Below is a small trained network, with its code and all its weights. Each question gives an input and a target symbol and asks what happens when units are switched off, that is, made to give their printed mean instead of their output.

import numpy as np


def w(rows, s, z=0):
    codes = np.array(rows[::2]) - 128.0
    scale = np.full(codes.shape[1], s)
    scale[-1] = z or s
    return codes * scale


def norm(h):
    return h / np.sqrt((h * h).mean(-1, keepdims=True) + 1e-5)


def softmax(a):
    e = np.exp(a - a.max(-1, keepdims=True))
    return e / e.sum(-1, keepdims=True)


def log_softmax(a):
    a = a - a.max(-1, keepdims=True)
    return a - np.log(np.exp(a).sum(-1, keepdims=True))


def net(x, mask):
    ids = ['γεζλτψω'.index(c) for c in x.split()]
    T = len(ids)
    res = E[ids] + P[:T]
    u = 0
    for l in range(3):
        r = norm(res)
        for j in range(2):
            rows = slice(3 * j, 3 * j + 3)
            q, k, v = (r @ M[l][rows].T for M in (Q, K, V))
            z = softmax(np.where(np.tri(T) > 0, q @ k.T / 3**0.5, -1e9)) @ v
            o = O[l][rows]
            res = res + np.where(mask[u + j], z, o[:, -1]) @ o[:, :-1]
        u += 2
    return log_softmax(norm(res)[-1] @ U[:, :-1].T + U[:, -1])


Q, K, V, O = {}, {}, {}, {}
E = w([
[152,146,126,65],'γ',
[115,117,96,138],'ε',
[173,123,105,149],'ζ',
[160,128,75,158],'λ',
[154,98,72,159],'τ',
[105,157,78,155],'ψ',
[163,159,158,9],'ω',
],0.014)
P = w([
[97,120,217,63],'0',
[253,86,3,110],'1',
[38,116,152,201],'2',
[102,84,150,215],'3',
[92,238,3,13],'4',
[194,161,198,163],'5',
[109,109,250,119],'6',
[131,167,25,81],'7',
[125,144,208,163],'8',
],0.0068)
Q[0] = w([
[131,59,78,97],'0.h1',
[113,2,134,136],'0.h1',
[239,123,145,207],'0.h1',
[105,180,92,83],'0.h2',
[168,104,15,159],'0.h2',
[81,109,198,103],'0.h2',
],0.0066)
K[0] = w([
[183,133,140,201],'0.h1',
[30,167,81,162],'0.h1',
[117,135,25,238],'0.h1',
[192,233,2,108],'0.h2',
[197,111,187,181],'0.h2',
[38,253,184,63],'0.h2',
],0.0066)
V[0] = w([
[9,149,158,140],'0.h1',
[149,136,68,1],'0.h1',
[170,1,189,210],'0.h1',
[47,135,146,65],'0.h2',
[173,180,170,54],'0.h2',
[85,119,43,164],'0.h2',
],0.008)
O[0] = w([
[97,87,127,137,3],'0.h1',
[135,94,1,190,200],'0.h1',
[124,80,171,167,137],'0.h1',
[112,75,143,191,23],'0.h2',
[109,121,187,203,106],'0.h2',
[79,123,100,126,171],'0.h2',
],0.0075,0.0042)
Q[1] = w([
[117,208,147,162],'1.h1',
[192,116,139,187],'1.h1',
[218,106,98,160],'1.h1',
[28,121,185,45],'1.h2',
[190,113,59,150],'1.h2',
[145,254,75,156],'1.h2',
],0.0081)
K[1] = w([
[100,134,150,146],'1.h1',
[202,155,133,143],'1.h1',
[82,83,162,3],'1.h1',
[120,61,29,159],'1.h2',
[144,131,244,122],'1.h2',
[162,93,174,167],'1.h2',
],0.012)
V[1] = w([
[237,128,154,22],'1.h1',
[136,170,163,111],'1.h1',
[135,99,80,91],'1.h1',
[146,2,70,137],'1.h2',
[166,57,43,215],'1.h2',
[156,100,151,114],'1.h2',
],0.0074)
O[1] = w([
[44,94,207,24,255],'1.h1',
[130,96,11,230,107],'1.h1',
[95,217,71,71,204],'1.h1',
[156,17,102,176,165],'1.h2',
[129,160,131,158,191],'1.h2',
[125,220,254,12,165],'1.h2',
],0.0058,0.0037)
Q[2] = w([
[226,209,104,166],'2.h1',
[221,185,170,100],'2.h1',
[194,254,108,160],'2.h1',
[178,194,145,190],'2.h2',
[102,166,86,184],'2.h2',
[149,207,145,24],'2.h2',
],0.0075)
K[2] = w([
[97,167,171,173],'2.h1',
[139,140,6,138],'2.h1',
[83,169,166,80],'2.h1',
[71,108,89,110],'2.h2',
[113,161,136,140],'2.h2',
[129,88,155,141],'2.h2',
],0.012)
V[2] = w([
[106,175,104,154],'2.h1',
[124,56,142,49],'2.h1',
[191,17,121,193],'2.h1',
[62,128,88,227],'2.h2',
[182,254,108,51],'2.h2',
[11,66,51,42],'2.h2',
],0.0076)
O[2] = w([
[4,49,203,124,146],'2.h1',
[166,206,24,102,159],'2.h1',
[240,129,132,196,48],'2.h1',
[96,2,226,37,18],'2.h2',
[45,133,68,201,251],'2.h2',
[169,75,105,32,210],'2.h2',
],0.0062,0.0031)
U = w([
[145,120,178,174,164],'γ',
[163,67,165,127,193],'ε',
[119,213,175,207,5],'ζ',
[66,117,113,126,193],'λ',
[195,142,61,117,203],'τ',
[75,5,141,100,10],'ψ',
[128,149,103,108,187],'ω',
],0.011,0.0028)

Each question gives the input, a string of symbols that net reads in full, and the target symbol t.
The units are the heads (3 rows each of Q, K, V and O). Each row of codes is followed by its name. A weight is (code - 128) times the scale printed after its matrix; where a second scale follows, it is the last column's (O and U).
mask holds one flag per head, layer by layer. A switched-off head (its flag False) gives its mean, the last column of its rows in O, instead of its output. The means were averaged over made-up inputs and are rounded, as every weight is.
A unit's drop is (log p(t) with every unit on - log p(t) with that unit switched off) / (log p(t) with every unit on - log p(t) with every unit switched off).
The circuit of an input: a set's keep is (log p(t) with only the set's units on - log p(t) with every unit switched off) / (log p(t) with every unit on - log p(t) with every unit switched off). Starting from all 6 units, units are removed one at a time, each time the one whose removal leaves the highest keep (on an exact tie, the one counted first), for as long as the keep stays at least 0.8.
circuit, biggest first: the units of the circuit, biggest drop first
unit that matters most: the unit with the biggest drop
which heads matter: for each layer, one digit per head in row order, 1 if its drop is at least 0.15 and else 0, layers parted by /
input ζ ε ε λ, target ζ: unit that matters most : 1.h2
input ψ ε τ, target ψ: circuit, biggest first : 2.h2; 0.h1
input ε ζ τ, target ε: which heads matter : 10 / 00 / 11
input ζ ω λ, target ζ: circuit, biggest first : 0.h2; 0.h1
input λ ω ω γ ε ω λ ε τ, target λ: circuit, biggest first : 2.h1; 0.h1
input ψ γ γ, target ψ: circuit, biggest first : 2.h2; 0.h2
input ζ γ τ γ τ ζ ζ τ τ, target ζ: which heads matter : 11 / 00 / 01
input ε ζ ε τ λ ω τ, target ε: circuit, biggest first : 2.h1; 0.h1
input ε ε ω, target ε: circuit, biggest first : 0.h2; 2.h2; 1.h2
input ψ ψ ω λ ω ψ τ, target ψ: which heads matter : 00 / 11 / 10
input ζ ω τ, target ζ: circuit, biggest first : 0.h2; 0.h1; 2.h2
input ζ ψ ε ω ω τ ζ ζ γ, target ζ: circuit, biggest first : 0.h2; 2.h2
input ψ ψ λ τ ψ τ λ ω λ, target λ: which heads matter : 01 / 10 / 11
input τ ε ω, target τ: which heads matter : 10 / 01 / 10
input ε τ ζ ε γ λ γ, target ε: circuit, biggest first : 1.h2; 2.h2; 0.h2
input ψ γ λ ψ ε ζ ω, target ψ: which heads matter : 11 / 11 / 11
input ψ τ ε λ, target ψ: circuit, biggest first : 2.h2
input τ ζ ψ, target τ: circuit, biggest first : 0.h2; 2.h1; 1.h2; 0.h1
input ψ ω λ ψ λ ω γ, target ψ: which heads matter : 01 / 11 / 11
input ε τ λ ζ, target ε: unit that matters most : 0.h1
input λ τ τ λ λ τ, target λ: which heads matter : 11 / 10 / 11
input ζ ζ λ ζ γ ζ, target ζ: which heads matter : 10 / 00 / 01
